Below are the code and all the weights of a small trained network. Each question names an input and a class and asks about switching units off, where a switched-off unit gives its printed mean instead of its output.

import numpy as np


def w(rows, s, z=0):
    codes = np.array(rows[::2]) - 128.0
    scale = np.full(codes.shape[1], s)
    scale[-1] = z or s
    return codes * scale


def f(y):
    return y / 2 * (1 + np.tanh(0.7978845608 * (y + 0.044715 * y**3)))


def log_softmax(a):
    a = a - a.max(-1, keepdims=True)
    return a - np.log(np.exp(a).sum(-1, keepdims=True))


def net(x, mask):
    res = np.array(x, float).reshape(1, 5) / 4 @ E
    y = f(res @ A[0][:, :-1].T + A[0][:, -1])
    res = res + np.where(mask, y, B[0][:, -1]) @ B[0][:, :-1]
    return log_softmax(res[-1] @ U[:, :-1].T + U[:, -1])


A, B = {}, {}
E = w([
[121,139,190,239,184,39,122],'x0',
[254,141,157,44,224,156,86],'x1',
[172,182,10,166,158,83,130],'x2',
[128,127,128,127,128,128,128],'x3',
[86,87,123,25,183,29,211],'x4',
],0.0079)
A[0] = w([
[65,134,86,161,75,121,132,105],'neuron 0',
[197,162,141,170,131,194,75,80],'neuron 1',
[81,138,93,117,111,165,151,93],'neuron 2',
[195,149,143,121,147,119,120,107],'neuron 3',
[176,129,192,208,183,80,108,72],'neuron 4',
[175,141,151,118,130,127,126,135],'neuron 5',
[220,120,127,94,192,169,102,62],'neuron 6',
[203,132,42,148,162,109,112,103],'neuron 7',
[158,128,156,98,172,123,132,144],'neuron 8',
[159,136,148,113,130,119,107,108],'neuron 9',
[169,148,34,138,150,116,122,50],'neuron 10',
[131,125,252,83,117,176,101,63],'neuron 11',
[128,120,120,180,90,164,112,95],'neuron 12',
[143,97,119,157,137,157,131,72],'neuron 13',
[127,118,156,139,129,114,119,15],'neuron 14',
[114,126,137,154,158,131,126,69],'neuron 15',
[178,116,121,162,110,205,107,79],'neuron 16',
[147,116,96,89,102,172,128,84],'neuron 17',
[149,123,73,64,101,200,107,67],'neuron 18',
[131,100,175,124,134,156,146,3],'neuron 19',
[125,110,112,37,181,65,157,38],'neuron 20',
[126,115,159,119,118,135,118,82],'neuron 21',
],0.019,0.0046)
B[0] = w([
[98,51,137,168,119,139,121,231],'neuron 0',
[100,129,129,72,145,52,130,245],'neuron 1',
[163,110,119,169,127,124,120,180],'neuron 2',
[105,88,94,154,105,121,104,192],'neuron 3',
[251,154,120,142,97,137,121,244],'neuron 4',
[129,89,151,165,133,107,164,169],'neuron 5',
[116,36,135,189,114,119,117,254],'neuron 6',
[64,176,128,118,150,211,132,228],'neuron 7',
[131,75,131,166,112,107,135,195],'neuron 8',
[105,114,123,156,115,118,131,157],'neuron 9',
[94,189,162,117,150,200,139,206],'neuron 10',
[59,192,135,117,157,224,131,237],'neuron 11',
[98,112,122,104,148,73,133,203],'neuron 12',
[106,148,118,129,119,107,131,136],'neuron 13',
[139,131,111,104,102,156,123,132],'neuron 14',
[162,107,100,122,145,143,138,139],'neuron 15',
[112,130,128,64,128,92,139,222],'neuron 16',
[201,147,145,156,101,114,166,198],'neuron 17',
[237,149,108,151,116,133,100,245],'neuron 18',
[93,175,114,131,127,153,134,150],'neuron 19',
[102,142,126,49,139,55,121,236],'neuron 20',
[116,147,115,144,157,140,125,144],'neuron 21',
],0.03,0.013)
U = w([
[126,25,157,171,102,113,134,253],'0',
[143,105,143,56,130,47,144,113],'1',
[124,139,166,131,134,187,147,80],'2',
[247,123,138,133,89,116,135,31],'3',
],0.011,0.0021)

Each question gives the input, the list of numbers given to net, and the class t.
The units are the neurons (one row each of A and B). Each row of codes is followed by its name. A weight is (code - 128) times the scale printed after its matrix; where a second scale follows, it is the last column's (A, B and U).
mask holds one flag per neuron, in row order. A switched-off neuron (its flag False) gives its mean, the last column of its row in B, instead of its output. The means were averaged over made-up inputs and are rounded, as every weight is.
A unit's drop is (log p(t) with every unit on - log p(t) with that unit switched off) / (log p(t) with every unit on - log p(t) with every unit switched off).
most important unit: the unit with the biggest drop
k most important neurons: the k neurons with the biggest drops, biggest first
drop when u is switched off: that unit's drop, to one decimal
input [-8,-5,6,-1,-5], class 3: most important unit => neuron 18
input [-6,1,6,-1,1], class 2: 2 most important neurons => (neuron 7; neuron 10)
input [4,-6,8,-1,-4], class 2: 3 most important neurons => (neuron 10; neuron 7; neuron 6)
input [-5,8,8,0,0], class 0: 4 most important neurons => (neuron 6; neuron 3; neuron 11; neuron 8)
input [7,-5,-8,5,-8], class 1: 2 most important neurons => (neuron 12; neuron 1)
input [-2,3,6,-5,-7], class 1: 3 most important neurons => (neuron 1; neuron 16; neuron 11)
input [6,5,-4,-8,3], class 3: 2 most important neurons => (neuron 4; neuron 0)
input [-7,7,6,3,-7], class 0: 4 most important neurons => (neuron 6; neuron 4; neuron 20; neuron 3)
input [4,-3,3,-8,-4], class 1: 2 most important neurons => (neuron 18; neuron 6)
input [-3,5,5,7,5], class 0: 2 most important neurons => (neuron 6; neuron 1)
input [2,6,5,6,-2], class 0: 2 most important neurons => (neuron 6; neuron 11)
input [-7,-6,7,2,-8], class 1: 2 most important neurons => (neuron 12; neuron 16)
input [5,3,4,1,-1], class 3: 2 most important neurons => (neuron 4; neuron 11)
input [-3,-6,-2,3,-8], class 1: most important unit => neuron 16
input [-2,6,5,-4,-4], class 0: drop when neuron 11 is switched off => 0.2
input [6,3,1,-5,-1], class 3: drop when neuron 4 is switched off => 4.2
input [1,-7,-5,7,-8], class 1: drop when neuron 17 is switched off => 0.0
